Below are the code and all the weights of a small trained network. Each question names an input and a target symbol and asks about switching units off, where a switched-off unit gives its printed mean instead of its output.

import numpy as np


def w(rows, s, z=0):
    codes = np.array(rows[::2]) - 128.0
    scale = np.full(codes.shape[1], s)
    scale[-1] = z or s
    return codes * scale


def norm(h):
    return h / np.sqrt((h * h).mean(-1, keepdims=True) + 1e-5)


def f(y):
    return y / 2 * (1 + np.tanh(0.7978845608 * (y + 0.044715 * y**3)))


def softmax(a):
    e = np.exp(a - a.max(-1, keepdims=True))
    return e / e.sum(-1, keepdims=True)


def log_softmax(a):
    a = a - a.max(-1, keepdims=True)
    return a - np.log(np.exp(a).sum(-1, keepdims=True))


def net(x, mask):
    ids = ['αβγεηθλμξστφω'.index(c) for c in x.split()]
    T = len(ids)
    res = E[ids] + P[:T]
    q, k, v = (norm(res) @ M[0].T for M in (Q, K, V))
    z = softmax(np.where(np.tri(T) > 0, q @ k.T / 2**0.5, -1e9)) @ v
    res = res + np.where(mask[0], z, O[0][:, -1]) @ O[0][:, :-1]
    y = f(norm(res) @ A[0][:, :-1].T + A[0][:, -1])
    res = res + np.where(mask[1:17], y, B[0][:, -1]) @ B[0][:, :-1]
    return log_softmax(norm(res)[-1] @ U[:, :-1].T + U[:, -1])


Q, K, V, O, A, B = {}, {}, {}, {}, {}, {}
E = w([
[72,180,117,44,124],'α',
[99,116,56,14,222],'β',
[85,166,81,102,78],'γ',
[126,148,99,106,49],'ε',
[117,173,30,2,123],'η',
[75,113,69,114,142],'θ',
[216,144,110,130,57],'λ',
[158,91,111,119,142],'μ',
[190,60,64,182,110],'ξ',
[104,171,29,73,49],'σ',
[108,172,73,64,68],'τ',
[176,98,123,105,131],'φ',
[98,169,81,93,62],'ω',
],0.0047)
P = w([
[137,158,171,195,250],'0',
[149,113,146,95,86],'1',
[141,104,144,107,75],'2',
[146,108,129,103,79],'3',
[144,99,126,100,77],'4',
[145,100,121,88,92],'5',
[143,103,117,100,85],'6',
[144,99,120,97,88],'7',
[151,97,114,91,92],'8',
[148,97,111,97,86],'9',
[147,89,110,98,96],'10',
[148,96,108,92,100],'11',
[152,91,106,91,98],'12',
[157,97,105,90,92],'13',
],0.0022)
Q[0] = w([
[171,116,2,24,72],'head 0',
[65,155,148,171,147],'head 0',
],0.0081)
K[0] = w([
[131,223,121,247,255],'head 0',
[136,129,51,64,69],'head 0',
],0.006)
V[0] = w([
[3,118,72,175,224],'head 0',
[30,188,105,135,4],'head 0',
],0.0039)
O[0] = w([
[2,34,192,224,75,250],'head 0',
[188,55,127,41,57,126],'head 0',
],0.004,0.0016)
A[0] = w([
[128,103,99,119,116,118],'neuron 0',
[233,70,177,169,183,8],'neuron 1',
[53,150,131,213,134,149],'neuron 2',
[182,231,80,179,204,146],'neuron 3',
[110,69,112,128,201,201],'neuron 4',
[253,86,147,241,110,69],'neuron 5',
[175,104,138,204,175,12],'neuron 6',
[131,79,95,113,126,68],'neuron 7',
[183,129,121,194,107,91],'neuron 8',
[94,154,89,111,45,139],'neuron 9',
[123,153,173,199,25,146],'neuron 10',
[162,68,188,120,199,86],'neuron 11',
[183,85,125,79,119,135],'neuron 12',
[199,150,148,109,82,155],'neuron 13',
[224,63,167,181,211,148],'neuron 14',
[55,89,148,104,79,219],'neuron 15',
],0.0057,0.0017)
B[0] = w([
[65,126,189,151,144,158],'neuron 0',
[58,160,105,58,114,110],'neuron 1',
[180,48,85,89,144,183],'neuron 2',
[146,91,207,241,52,160],'neuron 3',
[121,203,123,90,132,138],'neuron 4',
[100,252,164,99,167,140],'neuron 5',
[71,117,79,111,170,103],'neuron 6',
[65,128,156,146,121,149],'neuron 7',
[88,166,90,98,174,121],'neuron 8',
[110,152,122,105,171,254],'neuron 9',
[169,130,97,74,210,182],'neuron 10',
[91,144,95,78,80,100],'neuron 11',
[116,100,128,218,117,191],'neuron 12',
[151,109,90,144,178,176],'neuron 13',
[95,220,60,56,97,122],'neuron 14',
[152,192,174,134,125,243],'neuron 15',
],0.0042,0.0034)
U = w([
[98,192,241,72,131,178],'α',
[62,99,120,58,254,118],'β',
[125,69,212,126,89,61],'γ',
[232,45,106,112,137,247],'ε',
[113,223,142,87,149,94],'η',
[55,33,159,181,128,182],'θ',
[250,204,140,165,137,175],'λ',
[90,118,97,210,222,60],'μ',
[97,205,57,122,187,102],'ξ',
[110,111,44,117,31,215],'σ',
[167,123,145,106,116,14],'τ',
[129,183,179,247,136,75],'φ',
[163,90,181,116,106,4],'ω',
],0.0081,0.0032)

Each question gives the input, a string of symbols that net reads in full, and the target symbol t.
The units are the heads (2 rows each of Q, K, V and O) and the neurons (one row each of A and B). Each row of codes is followed by its name. A weight is (code - 128) times the scale printed after its matrix; where a second scale follows, it is the last column's (O, A, B and U).
mask holds one flag per unit, heads first, then neurons. A switched-off unit (its flag False) gives its mean, the last column of its rows in O or B, instead of its output. The means were averaged over made-up inputs and are rounded, as every weight is.
A unit's drop is (log p(t) with every unit on - log p(t) with that unit switched off) / (log p(t) with every unit on - log p(t) with every unit switched off).
The circuit of an input: a set's keep is (log p(t) with only the set's units on - log p(t) with every unit switched off) / (log p(t) with every unit on - log p(t) with every unit switched off). Starting from the 12 units with the biggest drops (on a tie, the unit counted first), units are removed one at a time, each time the one whose removal leaves the highest keep (on an exact tie, the one counted first), for as long as the keep stays at least 0.8.
units of the circuit, in order: the units of the circuit, biggest drop first
unit that matters most: the unit with the biggest drop
k most important neurons: the k neurons with the biggest drops, biggest first
drop when u is switched off: that unit's drop, to one decimal
input α γ θ μ τ, target α: 2 most important neurons -> [neuron 15; neuron 9]
input α μ ω γ α β α γ γ, target α: unit that matters most -> neuron 15
input β σ γ σ γ μ σ ε μ γ, target β: units of the circuit, in order -> [neuron 10; head 0; neuron 2; neuron 12]
input μ α γ ω, target μ: 2 most important neurons -> [neuron 2; neuron 10]
input φ γ σ ω, target φ: units of the circuit, in order -> [head 0; neuron 3]
input ξ σ θ η η α μ, target ξ: 2 most important neurons -> [neuron 14; neuron 4]
input θ θ ω η α σ μ ε ξ, target θ: 2 most important neurons -> [neuron 9; neuron 13]
input φ σ λ β σ α β ξ σ φ, target φ: units of the circuit, in order -> [neuron 3; head 0]
input ε μ ε γ ξ σ λ β η β λ λ ε η, target ε: units of the circuit, in order -> [head 0; neuron 5]
input σ ε μ τ ε ω τ σ η μ, target σ: units of the circuit, in order -> [neuron 14; neuron 10]
input φ θ σ σ σ ε τ σ η ω μ, target φ: units of the circuit, in order -> [neuron 3; head 0]
input σ μ σ ε η γ ε ε ξ η α λ β φ, target σ: units of the circuit, in order -> [neuron 12; neuron 14; neuron 1]
input α ε φ ε γ σ τ σ α φ φ, target α: units of the circuit, in order -> [neuron 5; neuron 2]
input θ β σ ξ φ σ φ α θ φ τ, target θ: units of the circuit, in order -> [head 0]
input λ σ α σ ω ω σ ε τ λ η η, target λ: units of the circuit, in order -> [head 0; neuron 3]
input σ σ μ, target σ: units of the circuit, in order -> [neuron 14; neuron 11]
input φ μ α μ α ω φ γ η μ θ μ ξ λ, target φ: units of the circuit, in order -> [head 0; neuron 3]
input β γ α σ φ ξ, target ξ: 2 most important neurons -> [neuron 5; neuron 14]
input φ μ ξ γ ε τ ε α, target φ: units of the circuit, in order -> [head 0; neuron 3]
input μ λ ε, target ε: most important neuron -> [neuron 2]
input λ γ ε α α θ ε ξ φ, target λ: 2 most important neurons -> [neuron 3; neuron 2]
input β τ μ τ, target β: 2 most important neurons -> [neuron 10; neuron 2]
input λ ε ω θ ω σ ε ε ξ θ η, target λ: 2 most important neurons -> [neuron 3; neuron 2]
input φ γ σ η ε γ φ, target φ: drop when neuron 7 is switched off -> 0.0
input φ ω τ λ, target φ: drop when neuron 3 is switched off -> 1.0
